Below are the code and all the weights of a small trained network. Each question names an input and a target symbol and asks about switching units off, where a switched-off unit gives its printed mean instead of its output.

import numpy as np


def w(rows, s, z=0):
    codes = np.array(rows[::2]) - 128.0
    scale = np.full(codes.shape[1], s)
    scale[-1] = z or s
    return codes * scale


def f(y):
    return y / 2 * (1 + np.tanh(0.7978845608 * (y + 0.044715 * y**3)))


def softmax(a):
    e = np.exp(a - a.max(-1, keepdims=True))
    return e / e.sum(-1, keepdims=True)


def log_softmax(a):
    a = a - a.max(-1, keepdims=True)
    return a - np.log(np.exp(a).sum(-1, keepdims=True))


def net(x, mask):
    ids = ['ΘΣαβδημξ'.index(c) for c in x.split()]
    T = len(ids)
    res = E[ids] + P[:T]
    r = res
    for j in range(3):
        rows = slice(3 * j, 3 * j + 3)
        q, k, v = (r @ M[0][rows].T for M in (Q, K, V))
        z = softmax(np.where(np.tri(T) > 0, q @ k.T / 3**0.5, -1e9)) @ v
        o = O[0][rows]
        res = res + np.where(mask[j], z, o[:, -1]) @ o[:, :-1]
    y = f(res @ A[0][:, :-1].T + A[0][:, -1])
    res = res + np.where(mask[3:11], y, B[0][:, -1]) @ B[0][:, :-1]
    return log_softmax(res[-1] @ U[:, :-1].T + U[:, -1])


Q, K, V, O, A, B = {}, {}, {}, {}, {}, {}
E = w([
[133,42,100,136,141],'Θ',
[81,218,173,92,146],'Σ',
[139,117,142,98,12],'α',
[114,120,192,190,89],'β',
[252,150,192,126,160],'δ',
[120,143,26,131,116],'η',
[165,226,145,201,105],'μ',
[161,142,33,192,178],'ξ',
],0.02)
P = w([
[255,88,153,174,6],'0',
[204,71,149,153,50],'1',
[163,82,136,144,83],'2',
[128,89,122,134,102],'3',
[103,101,115,130,123],'4',
[78,107,113,130,146],'5',
[67,116,100,120,157],'6',
],0.0085)
Q[0] = w([
[162,108,96,85,159],'h1',
[120,51,144,50,159],'h1',
[211,110,153,149,149],'h1',
[158,220,96,45,138],'h2',
[95,107,222,2,139],'h2',
[116,31,37,86,143],'h2',
[179,123,86,156,125],'h3',
[163,148,158,159,110],'h3',
[118,125,156,152,197],'h3',
],0.011)
K[0] = w([
[183,24,77,52,189],'h1',
[125,96,181,27,134],'h1',
[180,131,156,175,140],'h1',
[136,197,115,56,145],'h2',
[106,104,190,3,112],'h2',
[102,80,41,92,113],'h2',
[79,155,56,71,157],'h3',
[114,145,139,89,123],'h3',
[135,77,87,154,43],'h3',
],0.011)
V[0] = w([
[46,158,183,169,187],'h1',
[96,179,1,154,167],'h1',
[147,181,34,145,129],'h1',
[137,151,49,141,206],'h2',
[67,20,221,156,65],'h2',
[188,146,105,25,101],'h2',
[81,87,102,166,236],'h3',
[128,128,94,198,54],'h3',
[168,70,62,76,181],'h3',
],0.0072)
O[0] = w([
[204,120,208,175,65,6],'h1',
[225,67,148,104,253,56],'h1',
[153,81,76,161,190,152],'h1',
[198,44,117,197,4,99],'h2',
[83,155,212,34,148,134],'h2',
[145,108,93,201,232,132],'h2',
[60,78,151,139,219,6],'h3',
[163,114,76,205,112,253],'h3',
[152,2,179,132,155,116],'h3',
],0.006,0.0051)
A[0] = w([
[187,128,187,154,109,44],'n1',
[152,101,114,161,36,134],'n2',
[104,151,135,141,108,255],'n3',
[234,106,246,53,104,79],'n4',
[97,63,115,94,227,74],'n5',
[116,149,165,108,84,236],'n6',
[222,130,114,145,113,89],'n7',
[174,89,135,100,69,148],'n8',
],0.012,0.0051)
B[0] = w([
[82,207,164,67,21,154],'n1',
[174,55,169,151,96,254],'n2',
[174,67,28,159,173,213],'n3',
[255,77,104,22,151,155],'n4',
[4,189,58,43,109,169],'n5',
[75,71,72,150,177,227],'n6',
[33,180,188,62,96,245],'n7',
[203,80,184,138,143,176],'n8',
],0.0088,0.009)
U = w([
[250,21,146,206,128,206],'Θ',
[106,130,95,99,165,222],'Σ',
[42,197,121,44,92,12],'α',
[167,132,144,124,115,2],'β',
[201,152,149,50,103,108],'δ',
[167,130,154,134,122,46],'η',
[106,166,194,136,46,91],'μ',
[171,129,159,133,127,38],'ξ',
],0.011,0.0064)

Each question gives the input, a string of symbols that net reads in full, and the target symbol t.
The units are the heads (3 rows each of Q, K, V and O) and the neurons (one row each of A and B). Each row of codes is followed by its name. A weight is (code - 128) times the scale printed after its matrix; where a second scale follows, it is the last column's (O, A, B and U).
mask holds one flag per unit, heads first, then neurons. A switched-off unit (its flag False) gives its mean, the last column of its rows in O or B, instead of its output. The means were averaged over made-up inputs and are rounded, as every weight is.
A unit's drop is (log p(t) with every unit on - log p(t) with that unit switched off) / (log p(t) with every unit on - log p(t) with every unit switched off).
The circuit of an input: a set's keep is (log p(t) with only the set's units on - log p(t) with every unit switched off) / (log p(t) with every unit on - log p(t) with every unit switched off). Starting from all 11 units, units are removed one at a time, each time the one whose removal leaves the highest keep (on an exact tie, the one counted first), for as long as the keep stays at least 0.8.
units of the circuit, in order: the units of the circuit, biggest drop first
top k neurons: the k neurons with the biggest drops, biggest first
heads that matter: for each layer, one digit per head in row order, 1 if its drop is at least 0.15 and else 0, layers parted by /
drop when u is switched off: that unit's drop, to one decimal
input Θ δ η δ δ β, target Θ: heads that matter : 100
input Θ Θ β δ Θ, target α: heads that matter : 011
input μ Σ Θ α Θ α, target Σ: top 2 neurons : (n6, n7)
input ξ Θ α ξ Σ ξ, target α: units of the circuit, in order : (h1, n5, h3)
input μ Θ Θ δ, target δ: top 2 neurons : (n4, n1)
input μ α α, target Σ: units of the circuit, in order : (h2, n6, n7)
input β Θ η μ Θ Θ Θ, target α: heads that matter : 001
input Θ δ η β α Σ Σ, target Σ: heads that matter : 000
input α Θ Σ Θ, target Σ: units of the circuit, in order : (h3, n5)
input μ μ α Σ, target Σ: top 2 neurons : (n7, n3)
input μ μ μ δ Θ β, target Θ: top 3 neurons : (n7, n5, n3)
input μ Θ β ξ μ, target Θ: heads that matter : 001
input β Θ β, target Σ: top 3 neurons : (n6, n3, n7)
input μ Θ δ Θ μ, target Θ: top 4 neurons : (n5, n3, n7, n1)
input μ Θ Θ, target Σ: top 2 neurons : (n5, n7)
input β ξ δ ξ α η ξ, target α: top 4 neurons : (n5, n7, n3, n6)
input Σ ξ δ η, target Θ: top neuron : (n2)
input Θ δ μ, target μ: top neuron : (n7)
input η Σ η β δ ξ, target Θ: drop when n2 is switched off : 0.8
input Σ Θ Θ Θ μ ξ, target Θ: drop when n2 is switched off : 0.2
input δ Σ Θ δ β Θ α, target Θ: drop when n7 is switched off : 0.2
